Moves between units:
* | β ψ π ε η α χ σ
sav | - - - - dag - zan gom
bil | lat fub gat vas bod taf gop kub
guv | - - - rem gor kiz - -
par | fub lat nuf - - - - -
roz | ruz zul kub suk zan vik dag gat
pof | - kub zul - - - - fub
rut | zud bav vas gat kiz gor tid suk
luf | - bod gal - fub - - -
tik | kub - ruz - - - - lat
pir | - - vik - - kub - taf
kiz | tum zok zuf pum rut guv mak gub
kiv | dag - - - - - ruz sol
tib | zul ruz - - - - - nuf
lef | - - - dag - - suk tid
vud | - - - kig - tid gor -
tas | lop sur gud zif dum mov pup pap
tir | - - gor taf - vas - -
gor | vib zif tir sur guv rut vud zat
zan | zab mig vef gub roz ven sav pum
sur | buf tas taf gor rem gat kig vik
kig | nis pup vek vud dif sas sur lig
taf | luk gud sur tir ber bil vek pir
muk | gop - sol - - - lat -
sos | gat nuf lat zud kes buf sol ruz
dem | - vas bav fub - - - -
lig | - - - - - dag vik kig
gud | - taf tas - - fub - -
lop | tas buf - - - nuf - -
tum | kiz - - kes zud - - -
bod | vif luf pum zuf bil ber gon vef
zud | rut bol bir sos tum vib did sif
dun | - gop ris - - - fub -
ven | - - - - vik zan - rem
tid | did lib fud sas mak vud rut lef
pum | kes gal bod kiz gat rem gom zan
fud | - - tid gop - - vas -
mak | - - - gom tid - kiz -
vek | - - kig - - gop taf -
sol | sas far muk did bis nis sos kiv
zab | zan - - - ruz - - kes
dag | kiv lev teb lef sav lig roz sas
ruz | roz tib tik sif zab bim kiv sos
lev | - dag - - - - zul ris
ton | - gom - - ris - gal -
nuf | mov sos par bol rar lop far tib
gal | rar pum luf zok mov dum ton mig
bim | vik - - - - ruz - buf
bol | bav zud - nuf - - - -
lib | - tid - ris - - bav -
gub | - - - zan suk - - kiz
vas | bir dem rut bil zuf tir fud fuz
sif | suk - - ruz - - - zud
dum | - rem - - tas gal - -
kub | tik pof roz fuz vef pir teb bil
bir | vas - zud lat - - - -
doz | rem - - - buf kes - -
rem | doz dum ber guv sur pum dif ven
zuf | - - kiz bod vas - - -
ber | - - rem - taf bod - -
gon | - - gom - gop - bod -
vef | - - zan - kub - - bod
did | tid - - sol - - zud -
luk | taf - buf - - lat - -
mig | - zan - - zul - - gal
vif | bod - kes - lat - - -
far | ris sol - - - - nuf -
gom | bis ton gon mak sas dif pum sav
dif | - - - - kig gom rem -
rar | gal kes - - nuf - - -
bis | gom - - - sol - kes -
vib | gor - - buf - zud - -
fub | par bil mov dem luf gud dun pof
zat | - - - vik - suk - gor
sas | sol ris gop tid gom kig gat dag
suk | sif rad fuz roz gub zat lef rut
pup | - kig - - - ris tas -
buf | sur lop luk vib doz sos nis bim
nis | kig - - - - sol buf -
lat | bil par sos bir vif luk muk tik
zok | - kiz - gal bav - - -
pap | - vik - - - zul - tas
vik | bim pap pir zat ven roz lig sur
fuz | - - suk kub - - - vas
teb | - - dag - - - kub gop
rad | - suk - zul - - - bav
kes | pum rar vif tum sos doz bis zab
mov | nuf gat fub bav gal tas ris zul
ris | far sas dun lib ton pup mov lev
gop | muk dun sas fud gon vek bil teb
zif | - gor - tas - bav - -
gat | sos mov bil rut pum sur sas roz
zul | tib roz pof rad mig pap lev mov
bav | bol rut dem mov zok zif lib rad

In the rows, 77 stands for zero.

The rows follow the links: the fewer symbols apart two units are, the more alike their rows tend to be.

Each row is also shifted at random along 6 hidden directions that mean nothing.

Some units, each with a row of numbers:
mov:  102    81    61    77    72    65    84    79    66    71    83    81    77    75    77    77    85    80    75    64    88    76    67    75    68    80    64    80    71    69    75    70    74    81    64    82    66    68    75    62    84
bim:   34    85    81    84    84    82    72    74    76    69    78    76    59    70    63    80    67    62    76    93    81    69    96    78    98    78    73    80    65    72    84    80    75    67    78    66    85    73    90    65    70
luf:   79    71    75    79    70    71    87    79    75    71    72    79    71    71    78    80    79    83    70    81    81    72    79    80    82    72    75    78    68    68    75    79    81    77    72    66    70    87    82    74    73
guv:  102    82    76    68    77    75    77    75    79    69    86    74    83    78    77    65    76    80    75    79    74    74    86    73    90    68    80    74    75    65    75    73    87    77    67    65    76    86    70    73    81
ruz:   96    86    68    77    70    84    76    87    62    75    86    67    68    75    72    77    76    65    85    72    73    81    78    75    81    79    69    73    79    65    85    81    67    73    82    76    81    82    78    68    80
bir:   61    79    75    74    76    79    71    77    80    83    68    76    76    84    81    84    77    80    67    81    80    78    81    75    77    87    81    70    71    72    76    76    77    75    80    72    84    77    77    79    71
tib:   75    77    80    82    72    77    72    82    66    79    86    74    78    88    79    84    74    72    92    75    74    84    78    78    69    69    81    79    82    65    65    73    67    87    80    75    79    76    73    79    72
lop:   50    69    84    88    85    69    69    77    83    77    72    78    80    81    79    85    72    76    73    76    80    75    77    77    71    75    70    92    71    88    72    77    72    72    82    81    78    66    77    86    71
vef:   87    79    82    77    66    85    86    84    69    75    83    76    73    75    79    70    75    76    90    77    74    83    74    80    79    69    83    70    82    65    77    75    75    84    83    69    82    92    73    78    72
kig:   81    83    78    80    76    84    77    76    74    85    89    75    73    78    56    65    75    69    95    72    71    78    87    79    99    76    80    74    72    75    70    73    73    75    74    69    86    84    61    72    71
rar:   58    70    80    75    76    70    77    74    78    69    77    68    73    73    78    84    76    78    71    83    72    62    91    77    94    60    81    80    69    54    61    81    87    80    62    58    69    84    76    71    75
vif:   69    71    78    71    75    73    78    78    78    66    72    75    84    70    87    77    82    79    72    68    85    75    60    77    65    73    70    81    86    83    83    79    85    80    79    78    73    79    80    79    84
sav:   88    83    71    67    72    78    83    72    69    56    84    83    74    63    79    70    83    76    82    71    94    74    62    80    72    77    72    73    88    78    85    74    81    83    68    76    68    72    89    56    92
fud:   68    77    70    63    83    79    75    67    78    80    79    85    89    77    79    70    82    77    79    70    67    85    63    83    63    82    76    73    95    89    79    71    85    81    70    89    80    71    70    80    83
pof:   70    81    75    83    72    78    82    80    65    75    81    87    70    78    75    77    77    73    87    77    84    82    72    84    67    76    77    77    77    68    72    70    71    92    76    73    81    72    76    69    70
vas:   63    79    81    77    76    72    73    76    84    88    70    77    82    88    83    82    78    86    70    87    80    76    83    75    76    84    93    72    71    60    63    67    79    95    76    67    82    74    70    78    67
rad:   87    75    71    75    85    70    72    69    83    71    68    85    78    79    90    88    77    82    56    87    83    72    73    75    59    82    73    83    75    78    79    78    81    78    72    86    67    58    95    73    84
dum:  104    77    75    84    69    77    84    86    71    66    81    78    67    75    73    70    76    80    76    76    87    77    83    74    89    73    69    76    63    74    80    74    76    65    74    65    74    88    80    71    75
bil:  101    85    66    71    69    67    85    82    70    79    76    76    82    72    76    76    86    78    76    63    86    75    64    77    71    86    71    75    75    61    78    70    77    94    72    76    75    73    69    65    79
dag:  104    72    85    81    76    80    77    77    81    92    74    69    78    78    75    87    76    76    88    77    65    77    76    75    74    76    89    77    83    73    69    85    69    86    87    86    75    76    77    83    78
sos:   70    79    74    70    74    74    74    80    72    81    87    64    86    78    74    76    80    69    87    63    64    76    76    74    77    71    74    81    83    67    72    77    76    84    77    82    77    79    62    78    83
dif:   85    79    84    81    68    82    82    81    72    74    86    79    78    76    70    60    76    78    94    69    86    83    73    78    86    72    82    71    78    83    74    70    73    76    79    69    81    88    67    74    74
dem:   88    76    70    73    80    62    75    70    82    78    65    82    78    83    85    89    82    88    55    84    84    68    81    77    74    84    81    77    64    61    65    73    85    87    65    69    71    67    81    68    75
lib:   67    81    64    65    84    75    72    61    77    72    82    77    67    75    66    81    78    76    64    89    69    62   100    79   102    74    82    69    65    51    61    77    90    80    44    63    69    74    78    56    81
vib:   84    84    72    67    83    78    66    74    79    73    82    75    84    81    78    72    77    73    71    73    74    75    80    72    78    79    72    79    79    79    81    71    84    73    71    77    81    71    72    75    82
dun:   95    70    75    83    72    65    79    76    77    83    62    79    69    75    74    96    84    87    68    78    91    68    75    79    78    86    80    80    66    70    63    78    75    85    72    70    71    70    81    68    70
rem:   39    80    84    74    76    78    84    75    74    62    93    90    92    74    80    51    76    77    92    63    86    88    56    83    63    67    70    82    94    97    84    62    79    85    77    82    79    73    68    81    84
mig:   76    69    80    87    73    78    85    83    76    72    71    82    66    73    84    82    73    82    74    85    83    80    76    77    72    74    77    77    74    83    83    83    70    69    85    78    70    81    95    83    75
tum:   85    82    70    76    66    78    74    84    71    67    78    78    74    80    83    73    80    84    69    75    98    80    78    67    81    85    78    64    69    73    81    73    78    68    78    66    77    86    86    65    81
sas:   75    74    78    78    76    86    80    78    74    91    81    76    82    77    70    71    81    74    95    64    64    90    67    80    71    79    80    75    88    95    77    79    67    74    85    95    78    82    64    86    81
par:   48    76    71    81    79    75    76    78    72    79    73    75    66    77    72    86    78    74    71    77    76    76    82    81    81    78    68    79    70    75    75    82    76    73    76    73    80    80    79    77    67

Where do the symbols, taken in turn from left to right, take each start?
Answer with the unit's name.
  91    73    85    85    64    72    84    86    81    80    71    68    75    77    78    80    79    88    76    82    85    70    85    68    92    74    90    73    63    59    70    79    74    78    83    63    70    90    78    74    74
σ ψ σ π π -> gal
  63    78    80    81    81    85    68    78    80    85    73    75    74    86    82    83    71    75    74    89    70    82    87    72    74    82    84    73    77    77    79    81    72    70    88    79    84    76    84    85    72
σ σ β σ α χ -> vud
  83    78    75    90    77    66    77    81    76    74    72    84    70    79    74    79    76    81    68    77    95    74    77    75    78    84    67    84    61    82    77    72    69    72    77    75    75    67    83    71    71
α η σ ψ ψ -> mig
  93    78    63    77    73    72    83    83    67    77    76    81    72    74    74    78    82    76    73    67    78    79    69    81    68    82    63    78    74    77    81    75    76    77    70    80    73    76    75    72    74
η η χ ψ η η -> gop
  41    74    74    73    73    84    82    81    70    63    84    80    80    70    81    63    79    73    85    65    82    86    63    79    68    71    65    75    88    95    91    77    77    67    80    83    76    83    79    79    84
α α σ β η ε -> suk
 109    88    67    68    79    71    73    75    80    71    81    77    83    80    77    70    79    78    67    75    85    73    77    70    79    83    71    76    71    72    83    67    81    77    68    75    77    71    75    66    84
α β χ β π π π -> fud
  66    87    79    82    82    65    79    72    80    63    73    89    74    68    77    77    75    74    68    82   102    66    69    77    69    86    67    88    72    83    88    73    75    86    76    81    74    52    95    60    83
ε ε π α π -> roz
  46    86    80    86    79    80    80    78    72    69    77    92    67    72    72    69    72    70    79    81    94    79    72    84    72    87    70    79    75    87    90    70    70    80    84    76    90    69    86    70    67
α ε σ χ -> fud
  96    72    69    80    71    69    79    76    72    76    75    83    75    75    74    84    84    84    76    67    90    76    64    76    69    83    72    78    74    83    68    75    71    79    69    82    67    65    81    65    83
β β η χ η η β -> rar
  75    77    72    73    76    77    80    71    76    84    71    76    72    70    67    79    82    74    81    73    72    72    75    83    84    84    79    73    77    74    75    79    78    83    72    75    76    77    71    70    75
α χ η α ε η σ -> fuz
  99    81    74    79    72    77    75    85    71    78    71    69    74    75    81    88    78    72    76    72    82    76    72    75    71    85    75    77    77    66    81    82    72    83    86    75    80    73    83    74    74
π α α η η ε σ -> zud
  88    78    83    75    84    68    76    67    84    68    76    82    85    70    80    79    79    74    76    75    90    68    65    80    66    78    76    89    87    85    77    74    79    91    72    85    71    54    85    67    85
α π π ε χ χ χ -> suk
  78    79    67    72    78    77    68    75    72    75    84    76    83    87    83    80    79    77    72    71    74    83    77    73    68    76    73    74    80    75    72    72    78    75    69    79    77    74    72    77    81
ψ α ε η α -> kes
  31    72    78    68    84    79    76    65    85    65    76    90    80    72    82    70    79    84    69    81    82    75    69    79    69    78    79    75    87    95    84    76    88    72    68    83    72    69    88    74    89
χ ψ ψ ε ε α η -> gor
  51    67    78    76    84    85    79    74    83    77    77    82    78    80    84    73    73    82    72    85    60    85    80    79    72    68    76    75    82    91    80    81    82    62    76    85    74    86    79    97    77
ψ η ε ε π β -> bir
  67    73    73    79    83    75    73    74    85    86    70    80    77    86    81    85    74    83    64    87    67    80    86    75    75    79    80    76    69    81    74    80    77    68    75    82    74    74    80    87    74
ψ σ π ε ψ π -> zul
 107    78    66    69    83    68    76    69    74    65    87    82    83    71    72    71    84    72    79    61    81    73    65    82    70    74    63    86    85    85    76    71    83    81    59    85    69    63    73    66    89
χ β ψ χ -> nis
  86    82    79    71    80    80    70    69    81    85    86    69    77    84    63    73    73    74    80    86    65    70   103    76   106    72    91    71    68    57    61    73    84    79    63    62    84    83    62    68    72
α ε η α χ -> rem
  48    84    78    76    80    69    72    69    82    68    74    90    82    80    88    81    78    82    66    89    96    74    73    74    63    86    84    78    78    70    74    68    80    95    73    79    74    56    91    64    82
β σ π ε π β ψ -> mov
